Below are the code and all the weights of a small trained network. Each question names an input and a target symbol and asks about switching units off, where a switched-off unit gives its printed mean instead of its output.

import numpy as np


def w(rows, s, z=0):
    codes = np.array(rows[::2]) - 128.0
    scale = np.full(codes.shape[1], s)
    scale[-1] = z or s
    return codes * scale


def f(y):
    return y / 2 * (1 + np.tanh(0.7978845608 * (y + 0.044715 * y**3)))


def softmax(a):
    e = np.exp(a - a.max(-1, keepdims=True))
    return e / e.sum(-1, keepdims=True)


def log_softmax(a):
    a = a - a.max(-1, keepdims=True)
    return a - np.log(np.exp(a).sum(-1, keepdims=True))


def net(x, mask):
    ids = ['ΣΨεζλω'.index(c) for c in x.split()]
    T = len(ids)
    res = E[ids] + P[:T]
    q, k, v = (res @ M[0].T for M in (Q, K, V))
    z = softmax(np.where(np.tri(T) > 0, q @ k.T / 4**0.5, -1e9)) @ v
    res = res + np.where(mask[0], z, O[0][:, -1]) @ O[0][:, :-1]
    y = f(res @ A[0][:, :-1].T + A[0][:, -1])
    res = res + np.where(mask[1:9], y, B[0][:, -1]) @ B[0][:, :-1]
    return log_softmax(res[-1] @ U[:, :-1].T + U[:, -1])


Q, K, V, O, A, B = {}, {}, {}, {}, {}, {}
E = w([
[70,179,167,210,158,216],'Σ',
[124,111,118,181,5,114],'Ψ',
[99,166,217,123,111,106],'ε',
[84,161,168,160,162,35],'ζ',
[117,55,214,168,130,137],'λ',
[134,157,118,127,85,129],'ω',
],0.017)
P = w([
[58,205,119,123,151,183],'0',
[107,28,159,85,110,83],'1',
[186,148,239,121,207,114],'2',
[126,146,160,153,72,179],'3',
[61,60,132,100,73,88],'4',
[212,139,231,142,142,157],'5',
[144,144,122,149,34,198],'6',
[5,114,65,140,134,113],'7',
[142,151,150,151,119,164],'8',
],0.014)
Q[0] = w([
[174,161,166,173,201,138],'h0',
[132,147,7,61,132,170],'h0',
[66,141,155,172,4,105],'h0',
[131,79,98,1,185,88],'h0',
],0.0092)
K[0] = w([
[82,70,122,50,94,100],'h0',
[254,175,145,113,138,147],'h0',
[70,147,46,127,175,124],'h0',
[245,137,228,157,109,99],'h0',
],0.0087)
V[0] = w([
[127,162,70,79,111,193],'h0',
[145,143,11,142,107,133],'h0',
[174,144,172,2,30,69],'h0',
[80,225,143,136,158,115],'h0',
],0.0093)
O[0] = w([
[183,222,237,80,114,23,103],'h0',
[133,96,254,84,88,70,55],'h0',
[141,145,79,98,26,141,2],'h0',
[153,129,70,65,130,161,224],'h0',
],0.0093,0.011)
A[0] = w([
[109,73,75,100,109,9,2],'n0',
[80,109,155,88,42,53,20],'n1',
[202,195,156,170,156,128,132],'n2',
[66,124,125,207,112,201,239],'n3',
[96,38,159,192,162,125,125],'n4',
[139,254,121,110,148,151,117],'n5',
[199,114,209,24,86,9,131],'n6',
[122,41,86,156,100,53,73],'n7',
],0.0091,0.0037)
B[0] = w([
[129,240,104,229,141,165,131],'n0',
[137,38,72,83,179,145,131],'n1',
[101,2,188,120,148,100,156],'n2',
[143,162,146,54,152,97,252],'n3',
[140,151,141,177,96,215,196],'n4',
[166,114,154,192,163,7,162],'n5',
[178,194,162,108,103,74,139],'n6',
[166,102,184,189,113,51,136],'n7',
],0.0085,0.018)
U = w([
[71,158,146,40,146,188,82],'Σ',
[98,184,193,161,70,105,144],'Ψ',
[27,103,202,9,93,115,251],'ε',
[165,214,105,215,134,139,72],'ζ',
[115,2,150,114,184,120,119],'λ',
[155,101,80,9,189,123,162],'ω',
],0.0072,0.0028)

Each question gives the input, a string of symbols that net reads in full, and the target symbol t.
The units are the heads (4 rows each of Q, K, V and O) and the neurons (one row each of A and B). Each row of codes is followed by its name. A weight is (code - 128) times the scale printed after its matrix; where a second scale follows, it is the last column's (O, A, B and U).
mask holds one flag per unit, heads first, then neurons. A switched-off unit (its flag False) gives its mean, the last column of its rows in O or B, instead of its output. The means were averaged over made-up inputs and are rounded, as every weight is.
A unit's drop is (log p(t) with every unit on - log p(t) with that unit switched off) / (log p(t) with every unit on - log p(t) with every unit switched off).
The circuit of an input: a set's keep is (log p(t) with only the set's units on - log p(t) with every unit switched off) / (log p(t) with every unit on - log p(t) with every unit switched off). Starting from all 9 units, units are removed one at a time, each time the one whose removal leaves the highest keep (on an exact tie, the one counted first), for as long as the keep stays at least 0.8.
units of the circuit, in order: the units of the circuit, biggest drop first
unit that matters most: the unit with the biggest drop
k most important neurons: the k neurons with the biggest drops, biggest first
drop of u: that unit's drop, to one decimal
input Ψ λ λ λ, target ε: units of the circuit, in order -> h0
input ζ λ λ ω ζ ω λ, target ω: units of the circuit, in order -> h0, n3
input Σ ε Σ ε, target λ: units of the circuit, in order -> h0, n2, n3
input Σ Σ ε ζ, target λ: units of the circuit, in order -> h0, n2, n3
input ε Σ Ψ Σ ζ, target ζ: units of the circuit, in order -> n0, n2
input λ Σ ω, target λ: 2 most important neurons -> n2, n3
input ω λ λ ω, target Ψ: units of the circuit, in order -> h0, n6
input Σ ω ω Σ Σ ζ, target λ: units of the circuit, in order -> n2, n3
input ζ ω Σ ζ λ Σ ω, target ω: units of the circuit, in order -> n4, h0
input ζ Σ ω ζ, target ω: units of the circuit, in order -> h0, n4
input Ψ ε ω ζ, target ε: 3 most important neurons -> n4, n1, n0
input Σ Σ Ψ, target λ: units of the circuit, in order -> n2, h0
input λ ε λ Σ ε Σ, target ω: units of the circuit, in order -> n3, h0, n4
input λ ζ ω λ Σ Σ λ, target Σ: unit that matters most -> n5
input λ ζ Σ Σ Σ ζ ζ ζ, target ζ: 3 most important neurons -> n0, n2, n4
input Σ λ λ Σ, target λ: units of the circuit, in order -> h0, n2
input Σ ε ζ λ ε ε Ψ, target λ: 3 most important neurons -> n3, n2, n4
input Σ ζ Σ Σ Σ Σ λ ζ λ, target Σ: 3 most important neurons -> n5, n4, n2
input ζ ω Σ ε, target ω: drop of h0 -> 0.8
input ζ ε λ ζ Ψ Σ, target Ψ: unit that matters most -> h0
input λ λ ζ Σ Σ ω, target λ: drop of n4 -> 0.1
input ζ Ψ ζ λ ω ω ε, target ω: drop of h0 -> 0.6
input ζ ζ ε ζ, target ω: drop of n4 -> 0.3
